Below is a small trained network, with its code and all its weights. Each question gives an input and a class and asks what happens when units are switched off, that is, made to give their printed mean instead of their output.

import numpy as np


def w(rows, s, z=0):
    codes = np.array(rows[::2]) - 128.0
    scale = np.full(codes.shape[1], s)
    scale[-1] = z or s
    return codes * scale


def norm(h):
    return h / np.sqrt((h * h).mean(-1, keepdims=True) + 1e-5)


def f(y):
    return y / 2 * (1 + np.tanh(0.7978845608 * (y + 0.044715 * y**3)))


def log_softmax(a):
    a = a - a.max(-1, keepdims=True)
    return a - np.log(np.exp(a).sum(-1, keepdims=True))


def net(x, mask):
    res = np.array(x, float).reshape(1, 8) / 4 @ E
    u = 0
    for l in range(2):
        y = f(norm(res) @ A[l][:, :-1].T + A[l][:, -1])
        res = res + np.where(mask[u : u + 4], y, B[l][:, -1]) @ B[l][:, :-1]
        u += 4
    return log_softmax(norm(res)[-1] @ U[:, :-1].T + U[:, -1])


A, B = {}, {}
E = w([
[122,171,88,181,132,129,176,194,86,97,80,113],'x0',
[83,159,183,216,249,175,254,141,93,106,223,94],'x1',
[122,160,94,17,130,183,120,85,189,146,155,130],'x2',
[159,114,115,22,105,198,79,64,168,154,99,138],'x3',
[48,217,113,23,116,152,126,227,152,23,157,144],'x4',
[125,38,164,123,95,178,74,139,109,211,73,234],'x5',
[72,102,204,188,122,150,147,156,137,50,154,190],'x6',
[98,154,85,212,158,193,148,48,255,82,124,217],'x7',
],0.0042)
A[0] = w([
[71,91,198,155,108,146,87,168,125,161,115,255,187],'0.n0',
[135,76,145,118,70,76,90,148,104,108,85,128,171],'0.n1',
[121,163,153,107,125,116,160,190,97,98,153,68,4],'0.n2',
[84,145,88,128,154,149,165,139,162,51,107,211,79],'0.n3',
],0.0069,0.0035)
B[0] = w([
[180,60,120,82,104,198,96,63,155,106,180,166,254],'0.n0',
[177,19,94,59,69,251,128,103,151,136,185,196,213],'0.n1',
[103,81,46,114,202,69,98,169,3,60,135,151,163],'0.n2',
[222,89,86,57,95,133,64,126,92,161,170,197,201],'0.n3',
],0.0065,0.0051)
A[1] = w([
[193,90,95,88,180,62,119,85,60,235,92,45,254],'1.n0',
[107,211,126,104,142,120,166,188,98,3,149,89,17],'1.n1',
[220,159,145,48,129,100,146,162,23,168,109,59,27],'1.n2',
[80,208,137,136,175,196,172,129,139,84,186,82,49],'1.n3',
],0.0042,0.0024)
B[1] = w([
[189,125,129,86,33,255,67,199,139,131,148,190,253],'1.n0',
[122,42,73,77,128,138,107,196,99,146,117,161,173],'1.n1',
[82,48,125,145,134,95,80,138,127,127,167,230,155],'1.n2',
[126,38,147,123,147,125,82,139,154,138,168,177,152],'1.n3',
],0.0068,0.0035)
U = w([
[78,141,93,108,175,53,129,249,27,68,171,123,173],'0',
[72,184,202,103,136,35,131,115,107,156,92,81,9],'1',
[91,169,153,131,96,69,143,124,112,155,51,63,8],'2',
[119,147,167,148,84,55,142,105,114,95,62,145,3],'3',
[150,134,204,216,113,159,170,156,58,214,113,83,40],'4',
[125,254,84,76,97,117,93,87,217,142,80,62,98],'5',
[116,138,181,215,201,106,191,49,170,86,188,139,137],'6',
[196,68,123,55,79,219,72,118,122,135,178,185,225],'7',
],0.0088,0.0042)

Each question gives the input, the list of numbers given to net, and the class t.
The units are the neurons (one row each of A and B). Each row of codes is followed by its name. A weight is (code - 128) times the scale printed after its matrix; where a second scale follows, it is the last column's (A, B and U).
mask holds one flag per neuron, layer by layer. A switched-off neuron (its flag False) gives its mean, the last column of its row in B, instead of its output. The means were averaged over made-up inputs and are rounded, as every weight is.
A unit's drop is (log p(t) with every unit on - log p(t) with that unit switched off) / (log p(t) with every unit on - log p(t) with every unit switched off).
The circuit of an input: a set's keep is (log p(t) with only the set's units on - log p(t) with every unit switched off) / (log p(t) with every unit on - log p(t) with every unit switched off). Starting from all 8 units, units are removed one at a time, each time the one whose removal leaves the highest keep (on an exact tie, the one counted first), for as long as the keep stays at least 0.8.
circuit, biggest first: the units of the circuit, biggest drop first
k most important neurons: the k neurons with the biggest drops, biggest first
k most important neurons of layer l: the k neurons of layer l with the biggest drops, biggest first
drop when u is switched off: that unit's drop, to one decimal
input [-3,5,4,-3,-2,-4,2,2], class 6: circuit, biggest first	1.n0
input [1,0,-5,-2,-3,2,-3,7], class 6: circuit, biggest first	1.n0, 0.n1
input [1,-4,-8,-3,-7,-6,-7,5], class 5: 2 most important neurons	0.n3, 0.n0
input [-2,7,1,-5,-8,8,5,0], class 6: circuit, biggest first	0.n3, 1.n0
input [6,-4,-3,6,7,-1,1,-4], class 0: 4 most important neurons	0.n0, 0.n2, 1.n0, 0.n3
input [3,0,-7,3,-8,-1,1,1], class 4: circuit, biggest first	0.n3, 0.n0
input [-6,0,3,-5,2,-3,3,3], class 6: 3 most important neurons of layer 0	0.n1, 0.n0, 0.n2
input [-1,0,-1,-4,-4,-5,-1,0], class 4: 4 most important neurons	0.n3, 0.n0, 0.n1, 1.n0
input [8,-1,5,-2,5,-7,-3,7], class 0: 4 most important neurons	0.n0, 0.n1, 1.n0, 1.n1
input [5,-3,5,7,6,-3,3,-5], class 0: 2 most important neurons of layer 0	0.n0, 0.n2
input [-5,5,4,-4,7,2,4,-6], class 0: drop when 0.n2 is switched off	0.1
input [-1,4,-6,2,6,-5,-1,2], class 0: drop when 1.n1 is switched off	0.0
input [-8,1,-4,1,-2,-4,7,4], class 6: drop when 1.n0 is switched off	0.5
input [8,6,6,6,3,-6,-6,-6], class 0: most important neuron	0.n2
